Below is a small trained network, with its code and all its weights. Each question gives an input and a class and asks what happens when units are switched off, that is, made to give their printed mean instead of their output.

import numpy as np


def w(rows, s, z=0):
    codes = np.array(rows[::2]) - 128.0
    scale = np.full(codes.shape[1], s)
    scale[-1] = z or s
    return codes * scale


def norm(h):
    return h / np.sqrt((h * h).mean(-1, keepdims=True) + 1e-5)


def f(y):
    return y / 2 * (1 + np.tanh(0.7978845608 * (y + 0.044715 * y**3)))


def log_softmax(a):
    a = a - a.max(-1, keepdims=True)
    return a - np.log(np.exp(a).sum(-1, keepdims=True))


def net(x, mask):
    res = np.array(x, float).reshape(1, 5) / 4 @ E
    u = 0
    for l in range(3):
        y = f(norm(res) @ A[l][:, :-1].T + A[l][:, -1])
        res = res + np.where(mask[u : u + 5], y, B[l][:, -1]) @ B[l][:, :-1]
        u += 5
    return log_softmax(norm(res)[-1] @ U[:, :-1].T + U[:, -1])


A, B = {}, {}
E = w([
[144,104,98,110,133,172,158,105],'x0',
[111,174,105,125,126,168,86,181],'x1',
[111,161,91,155,187,72,145,132],'x2',
[78,105,82,171,76,146,89,160],'x3',
[178,109,130,167,115,69,2,122],'x4',
],0.0071)
A[0] = w([
[124,66,116,204,106,158,2,115,52],'0.n1',
[155,141,128,133,203,163,176,97,128],'0.n2',
[136,198,224,127,209,84,83,141,1],'0.n3',
[153,118,81,152,112,99,114,79,26],'0.n4',
[200,127,134,128,120,58,118,74,33],'0.n5',
],0.0089,0.0017)
B[0] = w([
[127,148,81,28,157,75,132,116,254],'0.n1',
[67,159,87,57,107,141,52,91,186],'0.n2',
[109,159,111,169,120,122,190,86,196],'0.n3',
[166,119,139,79,191,103,107,141,149],'0.n4',
[254,123,171,141,165,188,60,80,190],'0.n5',
],0.0079,0.0069)
A[1] = w([
[116,104,114,50,71,219,137,166,222],'1.n1',
[109,145,182,30,76,211,155,223,253],'1.n2',
[127,166,132,89,195,151,176,69,142],'1.n3',
[111,115,56,59,95,89,71,206,167],'1.n4',
[71,82,87,254,47,89,148,91,185],'1.n5',
],0.0082,0.0021)
B[1] = w([
[136,125,192,136,108,132,230,105,237],'1.n1',
[124,153,200,194,99,130,155,68,246],'1.n2',
[126,123,138,119,116,94,41,125,238],'1.n3',
[55,139,112,127,100,97,145,101,255],'1.n4',
[157,81,63,111,254,123,175,155,153],'1.n5',
],0.0091,0.0055)
A[2] = w([
[245,154,125,131,164,23,113,130,8],'2.n1',
[31,157,95,104,103,1,155,39,161],'2.n2',
[97,95,34,150,174,130,84,124,13],'2.n3',
[66,173,77,207,87,137,246,186,167],'2.n4',
[144,180,134,209,206,161,115,124,156],'2.n5',
],0.0067,0.0011)
B[2] = w([
[204,68,213,254,99,196,136,172,178],'2.n1',
[140,200,84,41,165,102,116,169,254],'2.n2',
[134,134,132,103,79,172,68,148,146],'2.n3',
[195,51,153,160,187,181,78,133,178],'2.n4',
[27,119,198,29,188,164,88,9,140],'2.n5',
],0.0076,0.0097)
U = w([
[103,53,98,142,192,151,215,141,139],'0',
[189,143,109,155,58,62,93,204,73],'1',
[107,96,107,114,135,176,99,192,77],'2',
[109,64,98,170,54,101,139,161,1],'3',
[52,189,86,19,133,49,125,99,180],'4',
[148,144,252,158,97,148,200,30,202],'5',
[250,70,164,101,175,105,51,95,147],'6',
[122,64,96,148,67,119,131,133,24],'7',
],0.011,0.0063)

Each question gives the input, the list of numbers given to net, and the class t.
The units are the neurons (one row each of A and B). Each row of codes is followed by its name. A weight is (code - 128) times the scale printed after its matrix; where a second scale follows, it is the last column's (A, B and U).
mask holds one flag per neuron, layer by layer. A switched-off neuron (its flag False) gives its mean, the last column of its row in B, instead of its output. The means were averaged over made-up inputs and are rounded, as every weight is.
A unit's drop is (log p(t) with every unit on - log p(t) with that unit switched off) / (log p(t) with every unit on - log p(t) with every unit switched off).
The circuit of an input: a set's keep is (log p(t) with only the set's units on - log p(t) with every unit switched off) / (log p(t) with every unit on - log p(t) with every unit switched off). Starting from the 12 units with the biggest drops (on a tie, the unit counted first), units are removed one at a time, each time the one whose removal leaves the highest keep (on an exact tie, the one counted first), for as long as the keep stays at least 0.8.
units of the circuit, in order: the units of the circuit, biggest drop first
unit that matters most: the unit with the biggest drop
k most important neurons: the k neurons with the biggest drops, biggest first
k most important neurons of layer l: the k neurons of layer l with the biggest drops, biggest first
drop when u is switched off: that unit's drop, to one decimal
input [-3,-8,7,6,-5], class 0: units of the circuit, in order -> [0.n1 1.n5]
input [-4,1,7,5,-4], class 0: unit that matters most -> 0.n1
input [3,-8,-2,-6,-2], class 6: units of the circuit, in order -> [1.n3 1.n4]
input [0,-7,1,-2,-7], class 4: 4 most important neurons -> [1.n3 2.n1 2.n2 0.n5]
input [-8,7,7,1,-1], class 0: 4 most important neurons -> [0.n1 0.n2 1.n5 0.n3]
input [-6,-8,-3,-3,-3], class 6: units of the circuit, in order -> [1.n1 1.n4]
input [5,1,0,2,-1], class 5: 3 most important neurons -> [0.n1 0.n3 1.n1]
input [-5,-3,3,-7,8], class 5: 3 most important neurons -> [0.n3 2.n2 2.n1]
input [3,4,0,1,8], class 4: 2 most important neurons -> [0.n1 1.n4]
input [-8,-5,-8,8,-3], class 0: 4 most important neurons -> [0.n5 1.n5 0.n4 0.n2]
input [-8,-7,-4,7,3], class 4: 2 most important neurons -> [0.n1 1.n4]
input [1,-3,7,-6,7], class 5: 2 most important neurons -> [0.n3 2.n2]
input [-7,6,7,6,-8], class 0: 3 most important neurons -> [0.n1 2.n4 0.n5]
input [7,2,-3,5,-1], class 5: most important neuron of layer 1 -> [1.n2]
input [-7,0,-2,-8,-7], class 4: 2 most important neurons -> [1.n3 2.n1]
input [-7,-5,8,7,-4], class 0: 2 most important neurons -> [0.n1 1.n5]
input [-3,-8,-4,4,-1], class 0: 3 most important neurons -> [0.n2 1.n5 1.n3]
input [-7,7,1,4,8], class 4: 2 most important neurons -> [1.n4 0.n1]
input [6,-6,5,-8,-1], class 6: 2 most important neurons -> [1.n4 0.n5]
input [2,-1,-8,5,3], class 4: most important neuron of layer 0 -> [0.n1]
input [8,8,-6,-7,4], class 5: drop when 1.n3 is switched off -> 0.0
input [3,2,-5,8,1], class 4: drop when 2.n2 is switched off -> 0.1
input [-2,-5,-1,7,-6], class 0: drop when 1.n5 is switched off -> 0.8
input [-3,1,3,5,-4], class 0: 2 most important neurons -> [0.n1 1.n5]
